Here is a tiny trained network, its code and every weight. The questions are about switching its units off for an input and a class, where a switched-off unit gives its printed mean instead of its output.

import numpy as np


def w(rows, s, z=0):
    codes = np.array(rows[::2]) - 128.0
    scale = np.full(codes.shape[1], s)
    scale[-1] = z or s
    return codes * scale


def norm(h):
    return h / np.sqrt((h * h).mean(-1, keepdims=True) + 1e-5)


def f(y):
    return np.maximum(y, 0)


def log_softmax(a):
    a = a - a.max(-1, keepdims=True)
    return a - np.log(np.exp(a).sum(-1, keepdims=True))


def net(x, mask):
    res = np.array(x, float).reshape(1, 5) / 4 @ E
    u = 0
    for l in range(3):
        y = f(norm(res) @ A[l][:, :-1].T + A[l][:, -1])
        res = res + np.where(mask[u : u + 6], y, B[l][:, -1]) @ B[l][:, :-1]
        u += 6
    return log_softmax(norm(res)[-1] @ U[:, :-1].T + U[:, -1])


A, B = {}, {}
E = w([
[202,100,137,218,41,56,85,175],'x0',
[63,85,147,245,131,96,247,19],'x1',
[25,167,72,110,133,32,20,39],'x2',
[83,136,185,161,165,136,105,173],'x3',
[89,254,81,176,94,168,163,147],'x4',
],0.0064)
A[0] = w([
[157,194,52,16,113,173,59,201,99],'L0N0',
[171,63,177,94,223,58,139,94,9],'L0N1',
[74,157,156,8,253,156,206,88,2],'L0N2',
[104,108,72,90,133,95,74,35,95],'L0N3',
[83,83,131,200,135,146,223,9,44],'L0N4',
[179,50,94,201,142,215,174,224,203],'L0N5',
],0.0057,0.0032)
B[0] = w([
[120,115,212,182,138,142,134,67,229],'L0N0',
[165,135,124,52,153,84,190,107,170],'L0N1',
[62,100,91,90,1,156,178,178,219],'L0N2',
[72,145,110,117,141,111,80,182,199],'L0N3',
[139,112,202,166,143,180,39,120,225],'L0N4',
[109,112,87,130,145,88,100,115,254],'L0N5',
],0.011,0.0054)
A[1] = w([
[105,254,80,244,126,192,161,110,2],'L1N0',
[176,46,122,105,73,154,138,134,11],'L1N1',
[175,82,116,125,144,194,170,157,88],'L1N2',
[182,123,119,188,198,201,207,157,185],'L1N3',
[174,106,197,51,142,129,168,206,4],'L1N4',
[183,178,161,39,111,182,67,181,39],'L1N5',
],0.0081,0.0018)
B[1] = w([
[252,173,156,41,169,152,152,164,253],'L1N0',
[109,165,89,133,140,128,117,138,196],'L1N1',
[18,193,116,137,145,119,44,179,194],'L1N2',
[64,140,48,144,152,85,66,84,218],'L1N3',
[124,149,131,123,164,91,124,99,193],'L1N4',
[156,108,146,144,128,226,140,87,188],'L1N5',
],0.011,0.005)
A[2] = w([
[155,101,163,162,144,188,90,62,44],'L2N0',
[137,2,164,51,198,54,151,134,57],'L2N1',
[133,20,136,113,142,158,95,31,110],'L2N2',
[87,152,118,130,160,219,106,91,252],'L2N3',
[111,221,161,98,154,101,70,160,195],'L2N4',
[213,103,164,182,29,37,106,218,147],'L2N5',
],0.0076,0.0027)
B[2] = w([
[124,164,195,186,120,153,93,60,174],'L2N0',
[202,255,59,88,169,127,239,122,189],'L2N1',
[155,144,142,151,145,151,160,133,202],'L2N2',
[159,82,160,162,61,100,148,133,255],'L2N3',
[147,62,44,142,170,78,151,118,246],'L2N4',
[30,97,197,37,30,198,186,208,192],'L2N5',
],0.0095,0.0069)
U = w([
[44,62,158,72,5,221,201,197,179],'0',
[175,101,206,231,135,219,90,38,145],'1',
[221,180,103,84,190,142,210,157,201],'2',
[66,93,11,198,166,75,36,157,4],'3',
],0.011,0.0026)

Each question gives the input, the list of numbers given to net, and the class t.
The units are the neurons (one row each of A and B). Each row of codes is followed by its name. A weight is (code - 128) times the scale printed after its matrix; where a second scale follows, it is the last column's (A, B and U).
mask holds one flag per neuron, layer by layer. A switched-off neuron (its flag False) gives its mean, the last column of its row in B, instead of its output. The means were averaged over made-up inputs and are rounded, as every weight is.
A unit's drop is (log p(t) with every unit on - log p(t) with that unit switched off) / (log p(t) with every unit on - log p(t) with every unit switched off).
The circuit of an input: a set's keep is (log p(t) with only the set's units on - log p(t) with every unit switched off) / (log p(t) with every unit on - log p(t) with every unit switched off). Starting from the 12 units with the biggest drops (on a tie, the unit counted first), units are removed one at a time, each time the one whose removal leaves the highest keep (on an exact tie, the one counted first), for as long as the keep stays at least 0.8.
circuit, biggest first: the units of the circuit, biggest drop first
most important unit: the unit with the biggest drop
top k neurons: the k neurons with the biggest drops, biggest first
k most important neurons of layer l: the k neurons of layer l with the biggest drops, biggest first
input [-1,-7,5,-7,5], class 1: circuit, biggest first : (L0N0)
input [4,-5,0,3,5], class 1: 2 most important neurons of layer 2 : (L2N1 L2N0)
input [6,-6,6,-1,5], class 0: top 3 neurons : (L2N5 L1N3 L0N4)
input [7,4,8,8,8], class 2: top 3 neurons : (L1N0 L0N2 L0N5)
input [-5,5,-2,-1,-7], class 2: 3 most important neurons of layer 2 : (L2N1 L2N5 L2N2)
input [-6,2,5,-8,-3], class 0: top 4 neurons : (L0N2 L1N3 L0N5 L1N2)
input [-4,6,-3,-1,8], class 2: top 3 neurons : (L1N0 L0N0 L1N5)
input [1,6,-7,5,-3], class 3: circuit, biggest first : (L1N3 L1N2)
input [2,6,-3,0,-7], class 2: top 4 neurons : (L2N1 L0N1 L0N0 L1N5)
input [7,7,1,4,5], class 0: top 2 neurons : (L2N5 L0N0)
input [-5,7,-8,8,5], class 3: top 4 neurons : (L1N3 L0N0 L1N2 L1N5)
input [7,-8,5,1,3], class 1: circuit, biggest first : (L1N5 L0N0)
input [0,2,-4,0,-5], class 2: top 3 neurons : (L0N5 L2N1 L0N1)
input [4,4,3,8,7], class 2: circuit, biggest first : (L1N0)
input [7,1,6,1,0], class 0: top 2 neurons : (L2N5 L1N3)
input [-1,-3,-5,6,4], class 3: top 2 neurons : (L1N3 L0N4)
input [-5,6,5,-6,5], class 1: 2 most important neurons of layer 1 : (L1N2 L1N3)
input [2,-7,2,6,-8], class 2: top 4 neurons : (L2N1 L0N4 L0N1 L1N4)
input [6,-1,-7,5,5], class 3: top 4 neurons : (L1N3 L0N2 L0N3 L1N2)
input [4,6,7,-5,7], class 2: top 2 neurons : (L1N0 L0N5)
input [3,-7,6,1,-7], class 1: most important unit : L1N5
input [3,6,2,1,-8], class 2: top 3 neurons : (L2N1 L0N1 L0N0)
input [6,5,4,4,-6], class 0: 2 most important neurons of layer 1 : (L1N0 L1N3)
input [6,-5,-7,-7,4], class 3: 2 most important neurons of layer 0 : (L0N2 L0N4)
input [2,4,-8,-1,-8], class 2: 4 most important neurons of layer 0 : (L0N1 L0N5 L0N2 L0N3)
input [-4,6,-7,7,-1], class 3: 3 most important neurons of layer 1 : (L1N3 L1N2 L1N5)
input [-4,5,0,-4,-2], class 1: most important unit : L0N4
